Below are the code and all the weights of a small trained network. Each question names an input and a class and asks about switching units off, where a switched-off unit gives its printed mean instead of its output.

import numpy as np


def w(rows, s, z=0):
    codes = np.array(rows[::2]) - 128.0
    scale = np.full(codes.shape[1], s)
    scale[-1] = z or s
    return codes * scale


def f(y):
    return np.maximum(y, 0)


def log_softmax(a):
    a = a - a.max(-1, keepdims=True)
    return a - np.log(np.exp(a).sum(-1, keepdims=True))


def net(x, mask):
    res = np.array(x, float).reshape(1, 5) / 4 @ E
    y = f(res @ A[0][:, :-1].T + A[0][:, -1])
    res = res + np.where(mask, y, B[0][:, -1]) @ B[0][:, :-1]
    return log_softmax(res[-1] @ U[:, :-1].T + U[:, -1])


A, B = {}, {}
E = w([
[75,138,95,73,99,211,89,154],'x0',
[124,139,157,196,150,185,101,96],'x1',
[190,40,104,104,183,144,111,94],'x2',
[208,130,75,160,79,157,188,120],'x3',
[67,125,100,102,114,110,155,10],'x4',
],0.013)
A[0] = w([
[164,75,125,156,164,159,89,96,63],'N0',
[104,131,141,140,179,73,104,179,49],'N1',
[102,125,119,102,146,68,110,148,92],'N2',
[116,215,138,107,122,133,159,172,44],'N3',
[183,79,93,89,181,98,100,142,49],'N4',
[164,166,104,173,52,141,184,135,59],'N5',
[123,176,144,145,91,90,140,150,34],'N6',
[83,144,110,126,111,121,148,71,36],'N7',
[97,158,100,87,151,206,119,116,239],'N8',
[76,171,194,91,182,150,66,122,70],'N9',
[126,150,145,95,96,194,67,150,116],'N10',
[75,111,190,91,155,87,106,161,117],'N11',
[152,103,104,136,162,121,105,207,24],'N12',
[92,132,183,132,139,60,92,137,41],'N13',
[97,147,142,249,112,178,62,76,92],'N14',
[193,191,201,163,172,121,159,81,141],'N15',
[113,184,153,175,62,137,168,144,3],'N16',
[111,147,149,205,180,174,113,124,186],'N17',
[101,90,86,112,82,68,144,156,147],'N18',
[162,150,111,96,142,48,134,144,98],'N19',
[119,137,121,97,64,67,131,163,115],'N20',
[119,17,67,134,160,153,116,140,143],'N21',
[130,114,152,155,158,142,134,190,29],'N22',
[68,165,120,145,109,118,175,110,105],'N23',
[110,100,156,183,142,73,164,107,57],'N24',
[162,147,76,140,107,163,144,156,118],'N25',
[150,154,138,167,128,111,122,254,22],'N26',
[150,124,151,151,173,99,155,134,30],'N27',
[118,101,222,109,160,120,74,104,75],'N28',
[127,105,172,126,153,62,180,148,136],'N29',
[141,37,73,140,135,155,165,133,107],'N30',
[173,138,138,114,134,121,105,187,10],'N31',
[96,201,143,214,98,121,116,192,43],'N32',
[93,106,114,124,129,87,169,53,123],'N33',
[109,134,48,59,140,111,165,144,176],'N34',
[197,136,91,161,58,139,174,112,137],'N35',
[116,137,76,49,110,135,124,178,138],'N36',
[105,145,94,106,118,180,100,97,62],'N37',
[77,178,98,169,78,83,112,119,42],'N38',
],0.013,0.0031)
B[0] = w([
[192,94,72,90,151,105,87,149,207],'N0',
[117,158,91,157,105,157,134,120,184],'N1',
[159,143,98,115,69,128,100,120,180],'N2',
[182,104,60,127,195,95,108,129,191],'N3',
[180,113,60,103,147,113,59,152,218],'N4',
[140,180,85,58,47,177,104,109,228],'N5',
[184,111,63,122,183,101,107,161,180],'N6',
[62,120,154,171,187,161,101,67,191],'N7',
[125,130,93,185,143,134,160,185,213],'N8',
[176,207,56,113,85,149,169,100,210],'N9',
[98,125,63,186,133,159,198,186,200],'N10',
[166,186,130,128,50,190,104,85,211],'N11',
[48,81,170,172,170,158,70,52,195],'N12',
[151,178,64,94,84,189,105,149,190],'N13',
[207,22,203,200,39,25,63,159,217],'N14',
[108,76,58,152,102,199,196,177,208],'N15',
[166,145,56,73,173,110,105,169,198],'N16',
[105,76,157,211,65,93,106,120,199],'N17',
[157,82,170,181,102,86,69,65,201],'N18',
[101,41,153,193,58,107,166,186,200],'N19',
[195,45,142,178,112,62,83,143,202],'N20',
[148,99,43,89,163,85,103,154,228],'N21',
[70,137,115,138,152,180,107,96,175],'N22',
[139,78,99,100,181,139,62,123,191],'N23',
[72,92,53,134,160,184,191,204,191],'N24',
[111,205,112,146,78,172,166,102,200],'N25',
[69,115,161,177,161,198,53,40,233],'N26',
[79,106,31,151,162,170,178,141,171],'N27',
[174,166,81,90,59,177,106,110,200],'N28',
[111,113,87,167,101,138,200,206,204],'N29',
[150,135,60,93,122,129,81,130,214],'N30',
[68,59,147,186,144,165,103,2,184],'N31',
[162,62,68,88,196,119,67,135,215],'N32',
[58,106,152,190,184,194,80,58,229],'N33',
[111,120,141,192,93,113,97,114,218],'N34',
[114,192,139,109,60,194,115,106,248],'N35',
[140,84,133,199,100,137,170,233,214],'N36',
[68,86,86,175,164,136,176,131,184],'N37',
[151,98,63,110,177,150,84,137,190],'N38',
],0.008,0.013)
U = w([
[58,115,135,134,208,180,81,41,98],'0',
[192,105,70,47,198,106,62,151,69],'1',
[172,71,156,175,47,74,98,154,197],'2',
[82,125,88,159,145,177,206,218,57],'3',
[163,204,94,60,56,186,118,85,89],'4',
[143,106,135,128,125,155,110,154,194],'5',
[172,173,217,11,205,98,171,207,2],'6',
],0.011,0.0062)

Each question gives the input, the list of numbers given to net, and the class t.
The units are the neurons (one row each of A and B). Each row of codes is followed by its name. A weight is (code - 128) times the scale printed after its matrix; where a second scale follows, it is the last column's (A, B and U).
mask holds one flag per neuron, in row order. A switched-off neuron (its flag False) gives its mean, the last column of its row in B, instead of its output. The means were averaged over made-up inputs and are rounded, as every weight is.
A unit's drop is (log p(t) with every unit on - log p(t) with that unit switched off) / (log p(t) with every unit on - log p(t) with every unit switched off).
The circuit of an input: a set's keep is (log p(t) with only the set's units on - log p(t) with every unit switched off) / (log p(t) with every unit on - log p(t) with every unit switched off). Starting from the 12 units with the biggest drops (on a tie, the unit counted first), units are removed one at a time, each time the one whose removal leaves the highest keep (on an exact tie, the one counted first), for as long as the keep stays at least 0.8.
circuit, biggest first: the units of the circuit, biggest drop first
most important unit: the unit with the biggest drop
top k neurons: the k neurons with the biggest drops, biggest first
drop when u is switched off: that unit's drop, to one decimal
input [2,1,6,8,-8], class 0: most important unit	N12
input [7,6,2,-2,-8], class 0: top 2 neurons	[N26 N12]
input [4,-3,-6,-7,3], class 4: top 3 neurons	[N11 N9 N13]
input [-6,-4,-1,-3,1], class 3: top 3 neurons	[N14 N24 N29]
input [7,6,-7,0,2], class 1: circuit, biggest first	[N32 N16]
input [4,5,4,6,-4], class 4: circuit, biggest first	[N25 N35]
input [5,4,-4,-5,1], class 3: top 2 neurons	[N10 N8]
input [3,7,6,6,-4], class 2: top 3 neurons	[N14 N17 N32]
input [-2,-3,-5,-5,-1], class 1: top 2 neurons	[N32 N35]
input [6,5,-6,0,-2], class 1: top 4 neurons	[N32 N16 N3 N14]
input [0,-7,2,-3,6], class 2: circuit, biggest first	[N19 N34]
input [-4,4,-2,6,5], class 4: top 3 neurons	[N5 N35 N26]
input [5,-5,-4,6,-6], class 0: top 2 neurons	[N26 N31]
input [-4,-4,7,-4,-8], class 0: top 2 neurons	[N12 N31]
input [-8,5,7,7,-1], class 3: top 2 neurons	[N15 N24]
input [5,-8,3,6,-5], class 2: most important unit	N36
input [-7,-3,-1,2,7], class 0: top 2 neurons	[N33 N7]
input [-4,8,-7,2,7], class 2: top 2 neurons	[N14 N17]
input [-6,3,-3,-3,4], class 3: top 3 neurons	[N24 N15 N26]
input [0,-2,-6,3,-8], class 0: most important unit	N26
input [3,-7,2,5,8], class 0: top 2 neurons	[N33 N7]
input [3,8,-8,-5,-5], class 1: drop when N16 is switched off	0.3
input [4,6,2,5,0], class 2: drop when N14 is switched off	1.5
input [1,1,-3,7,-6], class 4: drop when N33 is switched off	0.3
input [-4,2,-6,-5,-8], class 0: drop when N26 is switched off	0.9
